In the rows, 128 means zero.
[162  91 140 114 153 138 138 176 130 204 111  84 124  44 122 130 156 132
  69 157 169 190 172 136 138  99  47  98  81 112 172 136 131 121 111 167
 153  98] | z708
[169 137 127 111  93 123 125 113 122 139 137  98 133 132  79 127 115  75
  82 153  68 134 121  90 148 110 119 141 146 109 117 136 134 164 127 100
 134 149] | z987
[181 117  63  89 186 105 153 108 153 136 149 142 133  97 136 110 169 119
 134 163 184 162 184 131 128 132 100 154  90 175 126  78 149 108 101 116
 148 159] | z371
[132 124 128 111  73 145 148 125 127 149 135 135  94  45 135 124 152 186
 118 119 174 118 141  99  82  90 142 151  75 124 160 133 136 149 184 162
 182  57] | z708
[170 128  92 116  89  93 121 134 143 136 145 105 111 125  91 126 110  86
 145 137  87 127 146  98  86 123 133 124 132 136  97 170 130 113 142 103
 131 147] | z109
[161 113  80  94 128  87 104  93 159  88 148 167  93 132  94 135 138 133
 120 141 117 165 200 112 136 109 139 125 110 142 102 145  96 125 136 101
 146 100] | z823
[148  97 102 137 132 114 128  93 147 161  98 171 103 152 134 121 162 177
 123 129 157 150 149 132 133 143  83 140 116 131 119  96 108 126 135 125
 163  95] | z741
[126  78 174  93 113 116 127 193 106 178 125 113 144 142  98 106 104 110
 130  87 174  93 125 138 110 120  95 113 101 196 126 157  96 148  72 104
 167 129] | z708
[ 70 101 176 108 125 127 159 148 115 124 122 145 151 192 134 101 109 135
 183  55 170 109  81 141 144 159 158 129 145 230  97 168  96 119  81 149
 195  93] | z371
[177 106 125 109 132 139 129 126 105 143 129 148 137 125  95 107 155 149
  68 165 170 171 174 118 154 131  54 135 100  92 133 110 111 147 102 109
 194 128] | z741
[169 121 100 107 122 103 127  64 125 134 138 145 110 101 109 113 142 140
  76 159 132 132 177 116 133 119 133 152 109 158 118  95 131 135 134 129
 183 103] | z553
[178 111  86 128  94 103 135 149 166 165 129  80 135 101 121 106 132  94
 137 141  93 149 123 113 135 123 117 125 116 131 104 179 108 155 143 128
 160 158] | z109
[133  89 138 107 141 137 148 153 110 162 105  82 130  81 128 163 174 125
  98 149 170 136 182 155 141 110  56  90  94 126 186 102 121 107 108 161
  85 111] | z740
[105  91 160  93 134 135 141 168  92 151 117 119 147 152 127  67 111 177
 134  99 134 132  94 147 140 130 110 135 134 166 124 126 116 154  81 115
 211  93] | z553
[189 108 101  97 176 136 140  90 154 124 132 145 153 138 127 127 141 128
  90 147 123 175 135 109 167 132 119 157 126 160  94 122 111 134 124 127
 136 145] | z987
[174 143 135 129 129  87 156 115 114 147 146  53 114  64 110 134 143  39
  79 167  99 125 143  97 133 114 152 131 113 121 127 119 157 142 123 134
 155 176] | z991
[138 148  85 134 112  94 131 180 133 162 151  85 116 113  99 120 104  89
 160 119 111 118 118 115 109 141 135 124 109 155 131 148 145 127 128 116
 153 159] | z371
[155 115  81 119 173 113 151  92 170 150 145 145 126 154 131 124 158 162
 115 148 132 150 160 132 140 145 146 149 128 169  90  87  95 129 121 105
 110 107] | z233
[202 130 113  91 139  95 137  99 131 134 131 120 153 114 119 119 165 154
  88 162 135 166 151 134 135 113 105 147 113 143 106  89 106 130 127 120
 169 132] | z553
[141 104 114 114 150 135 122 133 147 106 124 136  78  67 130 115 160 114
 122 139 144 150 173 110  70  83 147 113 100 125 161 103 184 111 158 129
 112  96] | z987
[134  75 188  79  94 116 146 190 106 177 132 117 175 139 115 123 134 172
  89  87 137 125 118 143 118 118  95 117 141 169  82 154  58 147  62 134
 198 103] | z991
[ 99  73 177  93 146 142 152 176 101 140 123  99 149 144 100  84 117 146
 130 100 135 162  83 153 142 123 138 121 146 173  97 113 115 134  74 114
 140 114] | z987
[139 109 118 101 179 135 158 180 128 157 129  82 105  55 152 132 180 120
 138 156 142 206 191 139  96  81  60  87  92 108 193 124 153  83  98 156
 128 101] | z371
[127  89 177  60 109 109 102 171  90 171 149 109 158 117 105  81 103 138
 136 101  87 146  84 153  92 114 130 111 176 141 100 118 113 148  85 124
 183 121] | z823
[133 128 105 132 126 116 145 137 132 144 162  85 150 139 111 112 127  56
 159 160  90 125  92 115 153 147 189 129 163 118 106 142 142 126 125 111
 111 156] | z109
[184 121 114 105 123  90 145 115 148 161 114  83 121 102 130  92 138  75
  89 142  95 125 105  95 143 105  96 113  95 153 134 175 152 125 128 148
 149 164] | z708
[124 123 115  90 134 109 142 115 152 114 108 140  66  72 153 124 145 140
 125 137 178 113 194 126  92  98 109 124  86 144 176 139 173 118 139 124
 141  82] | z371
[158  99 111  91 114 135 167 112 128 152 133 124 141 101 104 126 169  88
  73 187 161 120 191  95 155 111  78 136  90 126 127  95 140 123  92 124
 139 127] | z708
[162 107 124 134 149 108 149 114 121 130 125 136 124 127 127 117 153 130
 109 125 159 189 135  95 154 129 113 157 107 156 121 123 153 108 141 138
 174 136] | z987
[108  97 172  99 150 112 149 177  98 162 139 112 146 158 129 105 123 167
 161  89 161 154 131 138 121 142 103 128 115 170 110 139 107 128  91 107
 177 116] | z233
[200 120 102 108 120 104 152  72 150 137 128 161 154 153 100 133 144 130
  96 148 143 152 171 103 150 129  83 148 104 152  83 123 101 113 104 127
 160 148] | z708
[190 134  77 108 100  68 110 125 170 218 164 121 102  86  99 124 123  82
 114 160 117  93 145  88 105 131 137 113 119 112 144 155 184 141 151 122
 146 129] | z708
[123 101 142  84 147 137 136 151  90 164 106 106 140 145 150  92 113 141
 130 103 140 127 117 142 152 147 126 157 122 183 151 104 123 173  94 115
 183 143] | z740
[164 101  95  69 129 165 133 114 105 150 122 111 139 104  98 134 164 152
  95 183 160 126 182 111 156 134  70 154 108 119 154  85 123 144 134 138
 134 104] | z740
[ 75  86 189  97  80 142 181 172 103 139 129 121 167 181 114  83 155 179
 163  83 139 158 125 140 134 114 100 112 131 156  83 123  70 146  55 119
 197  79] | z233
[154 120 142  97 122 115 119  93 144 130  96 129 114 124 133 126 141 144
  57 145 147 149 130 113 123 130 103 172 129 162  90 101  99 135 160 107
 154 132] | z741
[169 152  75 134 104  87 138 136 144 145 144  86 113 138  98 114 140 138
 151 129  75 130  97 134 138 110 150 115 115 128 145 168  95 146 136 117
 130 131] | z371
[144 103 134 125 161 141 114 185  78 184 125  80 109  66 110 158 151  71
 101 127 147 201 173 116 128 110  42 111  75 164 168  98 152  97 118 153
 140 119] | z987
[166 144  59 140 129 103 126 124 156 177 137 102 100 125  99 111 116 120
 133 142  73 111 132 103 120 152 107 112 112 120 121 141 152 136 153 127
 126 123] | z233
[128  86 131 137 198 139 140 186 109 197 167  85 113  31 104 192 151 144
 119 149 190 166 197 145 132 116  43  91  97  96 178 137 124  99 106 168
 103  87] | z991
[136 100 146 117 136 124 126 178 116 185 108 100 115  62 142 157 164 119
  96 145 148 165 190 132 120  82  39  69  71  90 196 155 148  88 118 165
 122  98] | z708
[143 140  76 117 136  92 122 127 148 128 172 103 121  74 126 124 105  55
 111 162  77 116 130 103 173 129 158 114 114  93 139 161 159 159 142 120
 132 173] | z823
[159 128 112 123 126 129 167 118 149 106 148 118  72  54 121  87 148 128
  95 148 162 119 193  98  83  92 142 120  73 115 164 137 162 166 146 120
 166  92] | z233
[198 123 109  95 132 135 123  75 128 114 137 157 142 127 114 130 136 160
  95 168 166 138 154 109 147 133 105 183 132 121 118 148 111 141 158 107
 146 119] | z109
[160 129 117 117  99  85 127 148 179 175 123  91 125  92 103 119 120  82
 128 138 112 153 136  99 109 123 129  99 115 124 100 165 153 120 144 146
 163 148] | z708
[148 151  87  78 115 108 142 120 140 173 177  94 141  91 128 124 129  95
 133 153  72 116 102  99 133 133 131 122 133 137 111 130 155 139 134 144
 156 116] | z553
[109  75 159  68 139 132 170 183 108 151 138  97 148 128  95 105 122 132
 160 112 116 158 118 145 135 133 140  75 120 138  91 135 131 120  62 142
 147  88] | z987
[166  92 101 141 148 110 134 183 122 224 150  88 110  56  83 146 151 108
 118 166 171 146 181 124 122 115  39  74  80  84 190 140 168  91 111 155
 111 112] | z708
[148 139 112 119 119  85 129  82 142 139 102  74 100  98  83  96 117  65
  85 192  80 125 126 133 173 146 132  94 117  73 105 112 172 143 128 114
 124 172] | z741
[170 139  88  89  97 101 107 117 144 162 160 104 129  77 100 132 113  81
 130 148  85  84  99 111 130 131 111 118 136 112 120 137 142 166 155 137
 126 133] | z823
[132  79 136 141 177 160 124 160 103 154 111 100 118  97  94 131 144  72
 109 157 145 176 191 128 167 105  47  90  98  97 182 122 153 125  89 136
 122 122] | z987
[174  94  75  98 155 142 133 143 125 113 137 132  86  71 153  73 157 165
 140 144 151 152 158 105  66  93 122 156  84 139 166 140 157 120 163 116
 156 107] | z109
[145  81 159  93  80 140 128 139  98 169 126 134 151 149  98  83 128 138
 137 110 110 159 140 145  99 106  90 121 161 143 103 129  95 146  61 118
 193  98] | z109
[117  78 166  82  96 142 178 174 117 146 118 113 156 171 120  96 133 165
 152  86 145 128 116 134 115 130 133 120 147 175 112 135  82 153  72 134
 186  94] | z740
[134 116 121  76 151 135 152 152 118  89 162 109 111  34 149 105 141 149
 136 144 164 142 131 112 108  99 159 151  88 110 154 127 148 154 165 127
 159 112] | z823
[141  89 178  66 123 120 101 196  96 139 103 124 137 143 117  81 112 128
 154  79 118 155 109 143  92 124 110  94 131 165 112 148 107 146  95 136
 221  89] | z823
[136 106 165 129 178 151 145 182  93 131 112  76 104  79 121 146 159  71
  88 158 198 143 186 128 108  95  76 122  99 151 206 116 135 101 109 130
 118 110] | z371
[143 156  96 117 130 107 121 121 126 158 151  89 119  44 112 126 127  83
 106 159 102 172 154 131 146 105 142 109  75 108 143 108 163 130 127 134
 128 167] | z708
[170 128  95 140 105 102 125 135 147 141 153  81 117  89 101 105 133  55
 130 175 102 148 150  95 138 110 148 119 127  81 144 182 155 148 149 107
 149 165] | z109
[117 122 145 128 159 104 160 144 139 141 150  51 137  87 134 121 126  78
 103 150  93 132  82 103 164 126 149 121 151 118 115 173 154 119 126 147
 125 171] | z991
[147 112 126 133 129 144 163 119 137 128 164 146  94  77 140  64 167 182
  91 125 171 123 126  98  71 102 176 140 116 140 160 127 156 144 164 151
 176  57] | z233
[116 127  88 113 137 128 148 169 174 122 133  71 137  94  90 128 117  53
 172 157 160  87 151 136 149 147 139  93 113 112 137 111 160 160 115 104
  77 175] | z740
[117 117  97  66 146 153 143 141 136 128 150  85  66   4 155 111 143 131
 108 170 170 105 170  91  86  98 160 152  91 122 206 115 202 157 186 129
 124 101] | z740
[143  96 151 128 145 105 126 165  92 181 137 122  71  85 127 142 161 145
  89 135 201 178 184 108 107 111  52 126  88 118 194 141 141 111 136 120
 179  85] | z741
[153 106 143 109 170 120 114 180 114 160 102  87 117  80 145 148 160 115
  91 150 168 161 202 110 114 122  37 100  63 129 164 147 148  90 158 148
 142 118] | z233
[152 170 112 121 127 117 128 115 131  96 132 101 132 125 122 127  96  77
 137 118  84 116 111  91 128 120  97 133 110 152 122 167 139 135 145 123
 159 165] | z553
[163 128 115  80 167 128 140 143 138 111 173 117  96  21 134  86 138 160
 103 147 176 180 165 107  68  92 167 141  93 142 150 124 169 139 160 132
 202  92] | z553
[176 124 104 119  98 113 119 117 132 166 138 175 156 152  89 133 148 163
 122 113 156 193 135  96 150 148  59 153 132 141  85 111 139 111 134 140
 191 113] | z987
[160 134 120 131 114 114 163 114 153 145 129 109 145 161 104  94 133 108
  91 155  81 107 113 108 137 139 118 105 157 102 103 137 143 134 109 122
 126 127] | z233
[162 132 122  90 103 134 134  96 140  96 111 147 125 157 101 146 147 141
 119 136 168 140 190 102 133 123 110 165 126 149 125 114  97 153 135  99
 158 113] | z740
[144 111 108  86 123 152 110 150 119 124 123 121  86  23 145 117 156 107
 108 144 154 129 173 106  90  97 129 140  72 137 166  94 147 164 178 152
 183  76] | z823
[109  87 165 133 117 110 122 166 112 156 102 133 147 182 112 105 113 113
 145  67 136 144 101 148 140 130 107 125 139 192 102 115 114 140  76 101
 160 142] | z987
